Below are the code and all the weights of a small trained network. Each question names an input and a target symbol and asks about switching units off, where a switched-off unit gives its printed mean instead of its output.

import numpy as np


def w(rows, s, z=0):
    codes = np.array(rows[::2]) - 128.0
    scale = np.full(codes.shape[1], s)
    scale[-1] = z or s
    return codes * scale


def norm(h):
    return h / np.sqrt((h * h).mean(-1, keepdims=True) + 1e-5)


def f(y):
    return np.maximum(y, 0)


def softmax(a):
    e = np.exp(a - a.max(-1, keepdims=True))
    return e / e.sum(-1, keepdims=True)


def log_softmax(a):
    a = a - a.max(-1, keepdims=True)
    return a - np.log(np.exp(a).sum(-1, keepdims=True))


def net(x, mask):
    ids = ['ΔΣΨαβεηθλφω'.index(c) for c in x.split()]
    T = len(ids)
    res = E[ids] + P[:T]
    q, k, v = (norm(res) @ M[0].T for M in (Q, K, V))
    z = softmax(np.where(np.tri(T) > 0, q @ k.T / 3**0.5, -1e9)) @ v
    res = res + np.where(mask[0], z, O[0][:, -1]) @ O[0][:, :-1]
    y = f(norm(res) @ A[0][:, :-1].T + A[0][:, -1])
    res = res + np.where(mask[1:13], y, B[0][:, -1]) @ B[0][:, :-1]
    return log_softmax(norm(res)[-1] @ U[:, :-1].T + U[:, -1])


Q, K, V, O, A, B = {}, {}, {}, {}, {}, {}
E = w([
[254,136,165,131,66,155,101,112,113,157,136,67],'Δ',
[84,142,131,129,243,165,129,75,123,153,156,233],'Σ',
[180,154,187,77,152,178,214,124,161,200,171,44],'Ψ',
[158,168,152,75,138,129,145,97,81,73,100,12],'α',
[223,129,218,133,162,205,105,61,92,88,116,112],'β',
[128,38,154,83,159,139,120,135,173,33,163,127],'ε',
[179,242,100,113,127,120,161,101,143,238,47,84],'η',
[143,49,94,194,185,131,110,184,74,152,21,121],'θ',
[68,144,147,159,174,129,195,133,118,95,116,156],'λ',
[207,132,154,138,113,181,155,119,105,80,190,195],'φ',
[104,115,81,185,108,160,129,53,44,158,201,130],'ω',
],0.018)
P = w([
[126,110,98,145,59,153,126,151,162,101,120,111],'0',
[157,148,117,67,233,143,170,132,70,116,155,85],'1',
[126,106,151,103,99,34,106,96,113,180,112,178],'2',
[179,192,94,80,187,131,146,122,86,79,196,88],'3',
[153,114,5,111,96,240,122,155,217,61,156,116],'4',
[91,132,155,17,134,149,202,100,76,171,41,98],'5',
],0.012)
Q[0] = w([
[179,179,100,222,243,92,74,140,183,126,204,106],'h0',
[14,90,166,103,11,115,150,50,132,201,29,191],'h0',
[215,154,2,151,178,158,71,183,148,72,249,73],'h0',
],0.0068)
K[0] = w([
[85,154,83,188,125,254,151,121,159,86,141,87],'h0',
[138,129,156,107,182,18,106,71,59,181,144,134],'h0',
[119,157,48,104,136,206,80,137,145,117,101,107],'h0',
],0.0099)
V[0] = w([
[187,134,163,161,129,136,62,180,155,171,140,170],'h0',
[143,125,189,104,195,167,133,47,91,144,49,69],'h0',
[136,100,149,2,148,159,133,113,162,159,181,78],'h0',
],0.0087)
O[0] = w([
[147,132,73,214,202,54,242,70,145,192,183,31,89],'h0',
[126,129,66,163,205,227,30,184,194,128,219,101,179],'h0',
[126,162,131,252,118,9,104,182,1,144,141,92,253],'h0',
],0.0097,0.0061)
A[0] = w([
[98,197,162,1,154,81,192,137,57,113,56,151,127],'n0',
[129,155,198,189,42,85,245,177,29,152,110,151,114],'n1',
[121,125,134,41,248,92,205,172,117,93,109,127,171],'n2',
[89,144,183,120,94,84,85,201,107,97,132,87,151],'n3',
[39,62,65,231,127,69,124,107,179,175,176,173,184],'n4',
[128,92,182,128,216,100,214,80,53,112,123,83,45],'n5',
[197,83,121,103,174,116,28,184,118,149,168,208,253],'n6',
[106,142,149,74,192,180,86,172,53,128,69,94,181],'n7',
[205,185,167,150,84,184,119,62,133,166,125,135,195],'n8',
[162,59,90,229,71,91,69,184,113,148,136,76,91],'n9',
[25,63,154,129,34,84,138,170,164,87,101,249,156],'n10',
[123,152,118,83,143,169,128,67,166,95,173,104,82],'n11',
],0.0073,0.0023)
B[0] = w([
[170,109,176,173,40,136,151,123,212,155,135,154,204],'n0',
[201,127,110,78,105,106,102,167,129,110,209,221,255],'n1',
[95,138,136,186,92,108,113,51,122,146,151,121,205],'n2',
[135,169,101,67,204,198,121,81,74,137,123,145,225],'n3',
[181,113,144,64,150,138,156,155,151,116,111,117,158],'n4',
[99,127,39,177,152,85,112,121,158,137,115,139,221],'n5',
[124,131,167,116,60,124,124,136,106,86,97,90,232],'n6',
[85,126,188,118,77,136,52,162,105,121,153,173,227],'n7',
[2,118,107,184,134,94,107,84,93,61,85,146,184],'n8',
[134,56,174,78,149,128,211,85,234,97,85,130,229],'n9',
[69,162,155,165,209,141,172,176,92,140,112,33,189],'n10',
[159,136,166,150,182,166,176,117,99,245,119,160,164],'n11',
],0.0094,0.0082)
U = w([
[140,83,140,149,86,54,159,57,180,132,88,91,174],'Δ',
[151,147,139,36,217,177,164,61,138,172,126,166,22],'Σ',
[143,141,108,102,202,151,139,239,173,183,209,74,137],'Ψ',
[98,146,119,48,112,173,38,200,96,114,138,126,60],'α',
[124,113,200,217,169,180,98,97,124,124,135,102,5],'β',
[99,130,150,122,215,55,159,206,45,85,89,85,208],'ε',
[55,168,40,178,200,63,146,122,132,134,106,76,253],'η',
[173,66,149,47,91,192,126,143,181,165,65,176,159],'θ',
[81,147,255,168,82,138,176,149,173,132,83,140,117],'λ',
[122,142,140,126,62,44,110,159,112,97,118,216,146],'φ',
[19,119,132,142,122,131,142,34,60,117,128,104,47],'ω',
],0.0084,0.0019)

Each question gives the input, a string of symbols that net reads in full, and the target symbol t.
The units are the heads (3 rows each of Q, K, V and O) and the neurons (one row each of A and B). Each row of codes is followed by its name. A weight is (code - 128) times the scale printed after its matrix; where a second scale follows, it is the last column's (O, A, B and U).
mask holds one flag per unit, heads first, then neurons. A switched-off unit (its flag False) gives its mean, the last column of its rows in O or B, instead of its output. The means were averaged over made-up inputs and are rounded, as every weight is.
A unit's drop is (log p(t) with every unit on - log p(t) with that unit switched off) / (log p(t) with every unit on - log p(t) with every unit switched off).
The circuit of an input: a set's keep is (log p(t) with only the set's units on - log p(t) with every unit switched off) / (log p(t) with every unit on - log p(t) with every unit switched off). Starting from the 12 units with the biggest drops (on a tie, the unit counted first), units are removed one at a time, each time the one whose removal leaves the highest keep (on an exact tie, the one counted first), for as long as the keep stays at least 0.8.
units of the circuit, in order: the units of the circuit, biggest drop first
top k neurons: the k neurons with the biggest drops, biggest first
drop when u is switched off: that unit's drop, to one decimal
input ε ε β η α η, target Ψ: units of the circuit, in order -> h0
input ω ε Σ θ ε α, target λ: top 4 neurons -> n0, n7, n3, n11
input ε ε β Δ, target φ: units of the circuit, in order -> h0, n1
input Δ θ Σ Ψ Ψ φ, target ω: units of the circuit, in order -> h0, n8, n1
input α Ψ ω θ ε, target ε: units of the circuit, in order -> h0, n10
input Ψ ε η η ε φ, target β: units of the circuit, in order -> h0, n1, n3
input ε θ φ φ λ β, target Δ: units of the circuit, in order -> h0, n5
input α ε η, target η: units of the circuit, in order -> h0, n8
input α λ η, target η: top 2 neurons -> n8, n1
input Ψ ε ε Σ ε Δ, target φ: units of the circuit, in order -> n1, h0
input λ φ ε ε ω ε, target φ: top 3 neurons -> n1, n0, n5
input ε ε λ ε, target φ: top 2 neurons -> n0, n1
input ω φ φ Ψ, target λ: drop when n8 is switched off -> 0.1
input ε η ε, target ε: units of the circuit, in order -> n10
input ε Δ η Ψ ε ε, target β: drop when n1 is switched off -> 0.2
input Δ Ψ ε ε, target η: units of the circuit, in order -> h0, n5
input φ φ φ φ, target Δ: drop when h0 is switched off -> 1.0
input ω ε β φ, target λ: drop when n0 is switched off -> 0.2
input Δ α φ α, target η: units of the circuit, in order -> h0, n5
input Δ α φ η Δ ε, target Δ: top neuron -> n0
